Below is a small trained network, with its code and all its weights. Each question gives an input and a class and asks what happens when units are switched off, that is, made to give their printed mean instead of their output.

import numpy as np


def w(rows, s, z=0):
    codes = np.array(rows[::2]) - 128.0
    scale = np.full(codes.shape[1], s)
    scale[-1] = z or s
    return codes * scale


def f(y):
    return y / 2 * (1 + np.tanh(0.7978845608 * (y + 0.044715 * y**3)))


def log_softmax(a):
    a = a - a.max(-1, keepdims=True)
    return a - np.log(np.exp(a).sum(-1, keepdims=True))


def net(x, mask):
    res = np.array(x, float).reshape(1, 7) / 4 @ E
    y = f(res @ A[0][:, :-1].T + A[0][:, -1])
    res = res + np.where(mask, y, B[0][:, -1]) @ B[0][:, :-1]
    return log_softmax(res[-1] @ U[:, :-1].T + U[:, -1])


A, B = {}, {}
E = w([
[128,128,128,127],'x0',
[76,197,197,64],'x1',
[128,130,129,129],'x2',
[128,132,127,128],'x3',
[111,226,99,187],'x4',
[93,142,42,71],'x5',
[254,189,116,75],'x6',
],0.0054)
A[0] = w([
[55,100,132,148,72],'neuron 0',
[79,132,9,46,84],'neuron 1',
[160,83,79,176,84],'neuron 2',
[91,156,190,78,70],'neuron 3',
[125,130,119,112,254],'neuron 4',
[135,111,113,139,45],'neuron 5',
[174,71,63,191,111],'neuron 6',
[53,100,132,158,72],'neuron 7',
[113,220,98,203,120],'neuron 8',
[92,162,194,78,77],'neuron 9',
[209,165,122,88,67],'neuron 10',
[116,132,163,108,124],'neuron 11',
[191,156,123,96,96],'neuron 12',
[118,132,137,106,189],'neuron 13',
[62,101,134,142,83],'neuron 14',
[164,122,231,202,83],'neuron 15',
[146,41,157,51,117],'neuron 16',
[122,137,163,95,46],'neuron 17',
[76,113,132,156,50],'neuron 18',
],0.011,0.0068)
B[0] = w([
[202,161,116,157,146],'neuron 0',
[175,61,193,54,181],'neuron 1',
[102,178,142,92,146],'neuron 2',
[97,189,128,89,142],'neuron 3',
[86,128,176,221,254],'neuron 4',
[149,161,94,53,102],'neuron 5',
[66,218,167,112,182],'neuron 6',
[217,155,123,164,149],'neuron 7',
[89,72,29,89,172],'neuron 8',
[90,187,134,84,148],'neuron 9',
[212,166,127,171,159],'neuron 10',
[106,143,129,120,136],'neuron 11',
[181,156,126,166,153],'neuron 12',
[105,136,150,171,183],'neuron 13',
[190,167,118,146,144],'neuron 14',
[175,53,175,57,160],'neuron 15',
[94,96,3,101,195],'neuron 16',
[136,168,101,75,110],'neuron 17',
[206,138,98,102,121],'neuron 18',
],0.029,0.0056)
U = w([
[214,196,88,176,63],'0',
[82,118,129,166,253],'1',
[74,116,134,169,214],'2',
[84,115,132,155,220],'3',
[63,222,138,71,55],'4',
[133,58,178,73,33],'5',
[87,100,2,120,6],'6',
],0.0079,0.0056)

Each question gives the input, the list of numbers given to net, and the class t.
The units are the neurons (one row each of A and B). Each row of codes is followed by its name. A weight is (code - 128) times the scale printed after its matrix; where a second scale follows, it is the last column's (A, B and U).
mask holds one flag per neuron, in row order. A switched-off neuron (its flag False) gives its mean, the last column of its row in B, instead of its output. The means were averaged over made-up inputs and are rounded, as every weight is.
A unit's drop is (log p(t) with every unit on - log p(t) with that unit switched off) / (log p(t) with every unit on - log p(t) with every unit switched off).
The circuit of an input: a set's keep is (log p(t) with only the set's units on - log p(t) with every unit switched off) / (log p(t) with every unit on - log p(t) with every unit switched off). Starting from the 12 units with the biggest drops (on a tie, the unit counted first), units are removed one at a time, each time the one whose removal leaves the highest keep (on an exact tie, the one counted first), for as long as the keep stays at least 0.8.
units of the circuit, in order: the units of the circuit, biggest drop first
k most important neurons: the k neurons with the biggest drops, biggest first
drop of u: that unit's drop, to one decimal
input [-6,-4,-4,-6,-7,8,-1], class 5: units of the circuit, in order -> neuron 1
input [-7,2,-7,-7,1,7,-7], class 0: units of the circuit, in order -> neuron 7; neuron 0
input [-4,7,1,6,6,-8,4], class 5: 3 most important neurons -> neuron 15; neuron 6; neuron 16
input [-6,3,6,-2,-7,0,6], class 6: 2 most important neurons -> neuron 16; neuron 6
input [3,5,-1,-6,6,5,7], class 0: 3 most important neurons -> neuron 10; neuron 12; neuron 16
input [2,6,-3,-1,-4,-5,4], class 4: 2 most important neurons -> neuron 9; neuron 3
input [-2,7,-2,-8,-1,-6,8], class 0: 2 most important neurons -> neuron 10; neuron 12
input [0,3,-5,-5,7,-5,2], class 6: 3 most important neurons -> neuron 8; neuron 6; neuron 1
input [4,-6,-3,-6,7,-5,1], class 6: 4 most important neurons -> neuron 8; neuron 4; neuron 1; neuron 13
input [3,-7,-3,-5,-7,1,3], class 4: 3 most important neurons -> neuron 6; neuron 2; neuron 8
input [3,-7,4,1,1,7,3], class 4: 2 most important neurons -> neuron 6; neuron 2
input [-7,4,2,-2,3,7,-8], class 0: 3 most important neurons -> neuron 7; neuron 0; neuron 14
input [-5,8,6,-1,-7,0,0], class 4: 2 most important neurons -> neuron 9; neuron 3
input [4,-6,-5,5,4,4,0], class 4: units of the circuit, in order -> neuron 6
input [-4,5,-3,1,8,8,-3], class 5: 2 most important neurons -> neuron 1; neuron 16
input [-2,5,4,-1,6,3,-6], class 0: 3 most important neurons -> neuron 7; neuron 0; neuron 14
input [-4,8,-4,-1,3,-8,2], class 4: 3 most important neurons -> neuron 9; neuron 3; neuron 1
input [4,-4,5,-1,-6,1,-3], class 6: 2 most important neurons -> neuron 16; neuron 1
input [1,-6,-3,4,8,-6,6], class 6: drop of neuron 10 -> -0.1
input [-4,3,2,-1,3,-8,-7], class 5: units of the circuit, in order -> neuron 15
input [0,-5,-3,0,3,-8,-8], class 0: drop of neuron 0 -> 0.2
input [5,7,3,-4,-3,-8,1], class 5: drop of neuron 1 -> -0.3
input [5,-7,1,-4,8,-3,2], class 6: drop of neuron 16 -> -0.5
